Below are the code and all the weights of a small trained network. Each question names an input and a target symbol and asks about switching units off, where a switched-off unit gives its printed mean instead of its output.

import numpy as np


def w(rows, s, z=0):
    codes = np.array(rows[::2]) - 128.0
    scale = np.full(codes.shape[1], s)
    scale[-1] = z or s
    return codes * scale


def f(y):
    return np.maximum(y, 0)


def softmax(a):
    e = np.exp(a - a.max(-1, keepdims=True))
    return e / e.sum(-1, keepdims=True)


def log_softmax(a):
    a = a - a.max(-1, keepdims=True)
    return a - np.log(np.exp(a).sum(-1, keepdims=True))


def net(x, mask):
    ids = ['βγδεζθλμστω'.index(c) for c in x.split()]
    T = len(ids)
    res = E[ids] + P[:T]
    u = 0
    for l in range(2):
        r = res
        for j in range(2):
            rows = slice(2 * j, 2 * j + 2)
            q, k, v = (r @ M[l][rows].T for M in (Q, K, V))
            z = softmax(np.where(np.tri(T) > 0, q @ k.T / 2**0.5, -1e9)) @ v
            o = O[l][rows]
            res = res + np.where(mask[u + j], z, o[:, -1]) @ o[:, :-1]
        u += 2
        y = f(res @ A[l][:, :-1].T + A[l][:, -1])
        res = res + np.where(mask[u : u + 8], y, B[l][:, -1]) @ B[l][:, :-1]
        u += 8
    return log_softmax(res[-1] @ U[:, :-1].T + U[:, -1])


Q, K, V, O, A, B = {}, {}, {}, {}, {}, {}
E = w([
[189,122,249,114],'β',
[143,162,97,148],'γ',
[108,87,119,132],'δ',
[148,148,124,72],'ε',
[137,208,79,120],'ζ',
[144,222,71,110],'θ',
[117,39,40,98],'λ',
[115,108,137,63],'μ',
[150,209,82,111],'σ',
[132,87,121,98],'τ',
[98,129,206,201],'ω',
],0.019)
P = w([
[32,19,153,160],'0',
[240,14,72,243],'1',
[12,3,116,161],'2',
[207,56,29,164],'3',
[61,147,195,60],'4',
[217,55,193,183],'5',
],0.0065)
Q[0] = w([
[148,143,164,164],'0.h1',
[79,107,251,185],'0.h1',
[105,204,114,168],'0.h2',
[204,60,127,64],'0.h2',
],0.012)
K[0] = w([
[154,205,180,164],'0.h1',
[133,159,150,119],'0.h1',
[52,237,162,177],'0.h2',
[126,79,114,1],'0.h2',
],0.0096)
V[0] = w([
[7,140,163,188],'0.h1',
[160,80,70,151],'0.h1',
[83,229,74,231],'0.h2',
[134,185,139,204],'0.h2',
],0.011)
O[0] = w([
[125,98,124,169,110],'0.h1',
[187,118,249,131,196],'0.h1',
[131,105,124,94,1],'0.h2',
[111,196,169,114,14],'0.h2',
],0.013,0.0081)
A[0] = w([
[103,115,83,87,57],'0.n1',
[95,122,147,61,63],'0.n2',
[191,158,187,93,66],'0.n3',
[157,136,171,165,145],'0.n4',
[2,104,100,123,35],'0.n5',
[55,135,139,80,203],'0.n6',
[193,133,63,97,254],'0.n7',
[223,135,181,237,127],'0.n8',
],0.011,0.0028)
B[0] = w([
[156,136,39,66,137],'0.n1',
[101,101,91,83,137],'0.n2',
[149,116,138,111,169],'0.n3',
[128,238,98,112,177],'0.n4',
[11,114,64,102,154],'0.n5',
[55,161,137,146,148],'0.n6',
[101,173,144,254,186],'0.n7',
[96,196,28,159,254],'0.n8',
],0.0072,0.0095)
Q[1] = w([
[107,190,248,94],'1.h1',
[132,126,150,254],'1.h1',
[61,158,110,54],'1.h2',
[222,96,118,111],'1.h2',
],0.0071)
K[1] = w([
[182,222,20,45],'1.h1',
[254,64,126,191],'1.h1',
[55,142,130,45],'1.h2',
[184,106,150,19],'1.h2',
],0.0047)
V[1] = w([
[138,218,169,151],'1.h1',
[163,135,110,37],'1.h1',
[92,166,100,255],'1.h2',
[168,94,102,161],'1.h2',
],0.0097)
O[1] = w([
[174,141,111,123,74],'1.h1',
[89,38,50,96,64],'1.h1',
[106,236,160,93,254],'1.h2',
[146,1,180,45,171],'1.h2',
],0.0055,0.012)
A[1] = w([
[124,188,138,93,144],'1.n1',
[189,120,99,149,173],'1.n2',
[145,7,139,121,57],'1.n3',
[155,116,163,103,58],'1.n4',
[80,165,103,159,149],'1.n5',
[78,77,132,138,186],'1.n6',
[155,126,132,63,159],'1.n7',
[128,122,172,189,254],'1.n8',
],0.013,0.0038)
B[1] = w([
[99,38,99,120,238],'1.n1',
[82,254,113,145,190],'1.n2',
[132,111,49,167,193],'1.n3',
[165,124,21,143,137],'1.n4',
[142,130,98,73,254],'1.n5',
[149,89,221,126,205],'1.n6',
[184,58,170,159,148],'1.n7',
[226,177,186,62,239],'1.n8',
],0.008,0.0075)
U = w([
[152,233,151,153,120],'β',
[155,166,155,177,250],'γ',
[115,137,254,76,253],'δ',
[96,150,168,175,89],'ε',
[71,139,88,132,66],'ζ',
[116,123,56,102,24],'θ',
[202,60,96,135,208],'λ',
[47,69,134,154,162],'μ',
[134,120,75,120,6],'σ',
[120,121,152,190,64],'τ',
[29,183,187,125,31],'ω',
],0.0097,0.0035)

Each question gives the input, a string of symbols that net reads in full, and the target symbol t.
The units are the heads (2 rows each of Q, K, V and O) and the neurons (one row each of A and B). Each row of codes is followed by its name. A weight is (code - 128) times the scale printed after its matrix; where a second scale follows, it is the last column's (O, A, B and U).
mask holds one flag per unit, layer by layer, with each layer's heads first. A switched-off unit (its flag False) gives its mean, the last column of its rows in O or B, instead of its output. The means were averaged over made-up inputs and are rounded, as every weight is.
A unit's drop is (log p(t) with every unit on - log p(t) with that unit switched off) / (log p(t) with every unit on - log p(t) with every unit switched off).
The circuit of an input: a set's keep is (log p(t) with only the set's units on - log p(t) with every unit switched off) / (log p(t) with every unit on - log p(t) with every unit switched off). Starting from the 12 units with the biggest drops (on a tie, the unit counted first), units are removed one at a time, each time the one whose removal leaves the highest keep (on an exact tie, the one counted first), for as long as the keep stays at least 0.8.
circuit, biggest first: the units of the circuit, biggest drop first
unit that matters most: the unit with the biggest drop
top k neurons: the k neurons with the biggest drops, biggest first
top k neurons in layer l: the k neurons of layer l with the biggest drops, biggest first
which heads matter: for each layer, one digit per head in row order, 1 if its drop is at least 0.15 and else 0, layers parted by /
drop of u: that unit's drop, to one decimal
input ω μ θ, target ω: unit that matters most -> 0.h2
input μ δ ζ σ σ, target δ: top 2 neurons in layer 0 -> 0.n8, 0.n4
input θ μ λ, target λ: circuit, biggest first -> 0.h1, 1.n3, 1.h2
input β ζ μ, target μ: circuit, biggest first -> 0.h1, 1.n8, 0.n5
input μ μ λ λ, target γ: top 2 neurons in layer 0 -> 0.n8, 0.n7
input μ μ μ τ, target β: which heads matter -> 01 / 00
input μ μ θ μ λ, target λ: circuit, biggest first -> 0.n8, 1.n3, 1.h2
input μ ζ γ μ μ δ, target β: which heads matter -> 01 / 00
input γ θ ζ λ ε, target λ: which heads matter -> 10 / 00
input γ δ θ, target δ: which heads matter -> 11 / 00
input τ λ μ δ, target β: which heads matter -> 10 / 00
input μ μ μ, target μ: top 2 neurons in layer 1 -> 1.n8, 1.n3
input θ μ τ μ ω λ, target β: top 2 neurons in layer 1 -> 1.n2, 1.n1
input θ ε δ, target δ: unit that matters most -> 1.n6
input τ μ δ, target δ: top 2 neurons -> 1.n6, 1.n8
input μ μ λ θ ζ, target λ: top 2 neurons in layer 0 -> 0.n8, 0.n3
input β ζ μ λ μ, target λ: top 2 neurons in layer 1 -> 1.n4, 1.n7
input ω δ θ μ, target β: which heads matter -> 01 / 10
input μ μ γ, target δ: top 3 neurons -> 0.n8, 0.n4, 1.n3
input δ δ μ γ θ, target δ: top 2 neurons -> 0.n8, 1.n3
input β λ μ μ σ, target λ: which heads matter -> 11 / 10
input μ σ μ λ θ, target λ: top neuron -> 1.n7
input λ μ θ, target λ: top 2 neurons in layer 1 -> 1.n7, 1.n4
input μ λ ζ μ ω, target ω: top 3 neurons in layer 0 -> 0.n5, 0.n8, 0.n6
input τ μ μ ω, target β: top 2 neurons in layer 0 -> 0.n8, 0.n5
input τ δ μ δ ζ, target δ: top 2 neurons in layer 1 -> 1.n3, 1.n7
input μ λ μ β, target β: unit that matters most -> 1.n2
input θ λ μ τ ζ, target λ: top 3 neurons in layer 0 -> 0.n3, 0.n8, 0.n7
input λ ζ μ μ ε, target λ: top 2 neurons in layer 1 -> 1.n7, 1.n4
input θ δ ζ ω δ λ, target β: drop of 0.n8 -> 0.2
